Below is a small trained network, with its code and all its weights. Each question gives an input and a target symbol and asks what happens when units are switched off, that is, made to give their printed mean instead of their output.

import numpy as np


def w(rows, s, z=0):
    codes = np.array(rows[::2]) - 128.0
    scale = np.full(codes.shape[1], s)
    scale[-1] = z or s
    return codes * scale


def norm(h):
    return h / np.sqrt((h * h).mean(-1, keepdims=True) + 1e-5)


def f(y):
    return y / 2 * (1 + np.tanh(0.7978845608 * (y + 0.044715 * y**3)))


def softmax(a):
    e = np.exp(a - a.max(-1, keepdims=True))
    return e / e.sum(-1, keepdims=True)


def log_softmax(a):
    a = a - a.max(-1, keepdims=True)
    return a - np.log(np.exp(a).sum(-1, keepdims=True))


def net(x, mask):
    ids = ['Γαζμπψω'.index(c) for c in x.split()]
    T = len(ids)
    res = E[ids] + P[:T]
    u = 0
    for l in range(3):
        q, k, v = (norm(res) @ M[l].T for M in (Q, K, V))
        z = softmax(np.where(np.tri(T) > 0, q @ k.T / 2**0.5, -1e9)) @ v
        res = res + np.where(mask[u], z, O[l][:, -1]) @ O[l][:, :-1]
        u += 1
        y = f(norm(res) @ A[l][:, :-1].T + A[l][:, -1])
        res = res + np.where(mask[u : u + 8], y, B[l][:, -1]) @ B[l][:, :-1]
        u += 8
    return log_softmax(norm(res)[-1] @ U[:, :-1].T + U[:, -1])


Q, K, V, O, A, B = {}, {}, {}, {}, {}, {}
E = w([
[147,97,47,66,172,97,66],'Γ',
[113,206,153,163,141,115,89],'α',
[116,204,153,77,133,90,150],'ζ',
[182,140,3,195,115,13,85],'μ',
[140,86,134,89,195,164,146],'π',
[158,134,35,109,113,222,12],'ψ',
[102,163,147,189,180,139,42],'ω',
],0.0065)
P = w([
[145,188,152,133,188,100,138],'0',
[51,56,202,99,69,129,65],'1',
[52,177,49,177,162,210,201],'2',
[88,2,165,82,57,141,84],'3',
[69,105,29,139,173,190,219],'4',
[79,11,214,136,93,125,81],'5',
],0.0055)
Q[0] = w([
[224,110,132,115,9,134,41],'L0H1',
[14,143,10,156,254,150,112],'L0H1',
],0.0056)
K[0] = w([
[115,230,145,140,151,110,101],'L0H1',
[199,69,2,86,126,169,135],'L0H1',
],0.0082)
V[0] = w([
[117,162,105,127,45,160,90],'L0H1',
[130,196,156,252,112,153,163],'L0H1',
],0.0031)
O[0] = w([
[90,103,159,175,3,165,174,72],'L0H1',
[66,89,125,92,127,50,186,8],'L0H1',
],0.005,0.0017)
A[0] = w([
[199,135,66,125,179,151,123,116],'L0N1',
[165,72,110,238,68,78,167,198],'L0N2',
[120,128,78,74,114,185,123,2],'L0N3',
[124,59,253,160,103,118,79,161],'L0N4',
[83,69,117,105,129,77,237,190],'L0N5',
[100,96,119,135,71,63,99,93],'L0N6',
[215,182,102,78,94,26,148,81],'L0N7',
[79,58,121,233,124,184,44,58],'L0N8',
],0.0042,0.0024)
B[0] = w([
[139,168,155,149,199,156,157,203],'L0N1',
[107,120,70,33,95,189,6,138],'L0N2',
[177,147,128,205,128,116,176,125],'L0N3',
[101,163,1,38,137,120,65,250],'L0N4',
[145,191,100,90,104,197,103,146],'L0N5',
[189,102,182,114,216,150,112,143],'L0N6',
[176,131,189,89,49,144,143,104],'L0N7',
[175,186,145,15,62,77,240,224],'L0N8',
],0.004,0.0022)
Q[1] = w([
[113,172,145,233,135,155,192],'L1H1',
[60,185,11,133,190,210,118],'L1H1',
],0.011)
K[1] = w([
[62,2,93,118,46,185,157],'L1H1',
[224,42,39,146,162,158,156],'L1H1',
],0.0076)
V[1] = w([
[128,121,127,89,138,254,116],'L1H1',
[167,117,64,194,115,108,47],'L1H1',
],0.0061)
O[1] = w([
[151,113,194,2,129,140,54,221],'L1H1',
[69,147,19,40,96,96,124,249],'L1H1',
],0.008,0.0018)
A[1] = w([
[119,97,123,113,83,212,151,192],'L1N1',
[121,106,69,185,88,95,117,132],'L1N2',
[101,177,94,58,137,89,151,158],'L1N3',
[174,68,97,91,189,123,123,170],'L1N4',
[52,102,73,168,174,99,152,4],'L1N5',
[201,194,22,124,140,138,70,93],'L1N6',
[87,63,106,76,147,115,46,106],'L1N7',
[86,64,161,254,122,129,120,166],'L1N8',
],0.007,0.0018)
B[1] = w([
[124,162,131,170,130,4,68,155],'L1N1',
[145,84,179,68,192,217,124,152],'L1N2',
[137,115,121,250,115,190,124,204],'L1N3',
[71,199,163,192,137,167,110,208],'L1N4',
[131,7,157,84,126,111,103,155],'L1N5',
[45,138,203,182,139,131,233,208],'L1N6',
[154,190,163,180,58,114,169,254],'L1N7',
[238,143,89,232,179,147,3,139],'L1N8',
],0.0055,0.0063)
Q[2] = w([
[217,35,239,66,2,66,15],'L2H1',
[85,27,70,144,57,50,231],'L2H1',
],0.005)
K[2] = w([
[176,1,143,125,148,25,163],'L2H1',
[33,18,159,153,65,102,149],'L2H1',
],0.0063)
V[2] = w([
[77,2,172,137,33,163,114],'L2H1',
[126,170,126,147,114,115,169],'L2H1',
],0.0043)
O[2] = w([
[3,217,193,149,229,128,45,2],'L2H1',
[199,199,78,121,97,168,104,195],'L2H1',
],0.0047,0.0016)
A[2] = w([
[175,109,128,98,208,149,151,178],'L2N1',
[144,156,148,135,172,147,200,76],'L2N2',
[101,133,99,148,161,158,159,87],'L2N3',
[93,106,147,129,111,104,109,157],'L2N4',
[143,3,114,95,155,117,89,65],'L2N5',
[78,77,39,88,139,99,166,7],'L2N6',
[133,129,127,13,155,103,83,76],'L2N7',
[207,103,185,128,71,72,176,3],'L2N8',
],0.012,0.0051)
B[2] = w([
[138,144,98,2,86,136,96,252],'L2N1',
[74,111,193,126,178,151,97,220],'L2N2',
[162,77,151,123,150,91,99,224],'L2N3',
[176,125,148,111,184,165,165,176],'L2N4',
[77,164,109,119,149,23,212,147],'L2N5',
[95,17,70,109,54,224,141,187],'L2N6',
[113,84,165,6,163,134,44,151],'L2N7',
[182,49,241,149,34,46,214,204],'L2N8',
],0.0096,0.0037)
U = w([
[238,134,81,181,159,123,72,123],'Γ',
[186,97,214,135,64,82,192,245],'α',
[94,143,68,103,173,16,181,161],'ζ',
[74,34,54,145,91,187,163,92],'μ',
[61,123,196,205,208,151,139,99],'π',
[119,133,168,13,121,148,58,130],'ψ',
[91,255,95,148,56,161,163,1],'ω',
],0.0069,0.00067)

Each question gives the input, a string of symbols that net reads in full, and the target symbol t.
The units are the heads (2 rows each of Q, K, V and O) and the neurons (one row each of A and B). Each row of codes is followed by its name. A weight is (code - 128) times the scale printed after its matrix; where a second scale follows, it is the last column's (O, A, B and U).
mask holds one flag per unit, layer by layer, with each layer's heads first. A switched-off unit (its flag False) gives its mean, the last column of its rows in O or B, instead of its output. The means were averaged over made-up inputs and are rounded, as every weight is.
A unit's drop is (log p(t) with every unit on - log p(t) with that unit switched off) / (log p(t) with every unit on - log p(t) with every unit switched off).
most important unit: the unit with the biggest drop
k most important neurons: the k neurons with the biggest drops, biggest first
top k neurons in layer l: the k neurons of layer l with the biggest drops, biggest first
drop when u is switched off: that unit's drop, to one decimal
input Γ Γ ζ α π π, target ω: most important unit : L0N4
input α μ ζ ψ, target ζ: 2 most important neurons : (L2N5; L0N8)
input π ψ μ Γ π ψ, target α: 2 most important neurons : (L0N8; L2N8)
input α α ζ, target α: top 4 neurons in layer 1 : (L1N4; L1N3; L1N6; L1N2)
input Γ ω ψ μ, target ω: 2 most important neurons : (L1N7; L2N8)
input π π μ π ζ, target ψ: 2 most important neurons : (L1N7; L2N1)
input Γ π μ α α, target μ: top 2 neurons in layer 1 : (L1N7; L1N4)
input ω ω Γ π μ π, target π: top 2 neurons in layer 0 : (L0N4; L0N8)
input Γ Γ π Γ, target ω: 2 most important neurons : (L1N7; L2N8)
input ω ω ω μ, target π: 2 most important neurons : (L0N2; L1N2)
input ψ π π ω α μ, target ψ: 2 most important neurons : (L0N2; L2N7)
input π π ψ π ω ω, target α: 3 most important neurons : (L0N8; L1N7; L2N8)
input α Γ ω ψ α π, target ζ: top 2 neurons in layer 1 : (L1N5; L1N8)
input π Γ ψ π ζ, target ψ: top 2 neurons in layer 1 : (L1N7; L1N6)
input π ψ α π, target α: top 2 neurons in layer 1 : (L1N7; L1N6)
input π ω μ Γ ζ, target π: most important unit : L0H1
input Γ ω ψ ψ π Γ, target ω: drop when L1N7 is switched off : 0.6
input μ α π Γ, target μ: drop when L2N6 is switched off : 0.3
input μ μ Γ Γ, target μ: drop when L2N3 is switched off : 0.0
input π α π, target ψ: top neuron in layer 2 : (L2N1)
input ω π ζ π Γ π, target π: 2 most important neurons : (L1N5; L2N1)
input Γ ψ μ ψ Γ ω, target ω: top 2 neurons in layer 0 : (L0N4; L0N8)
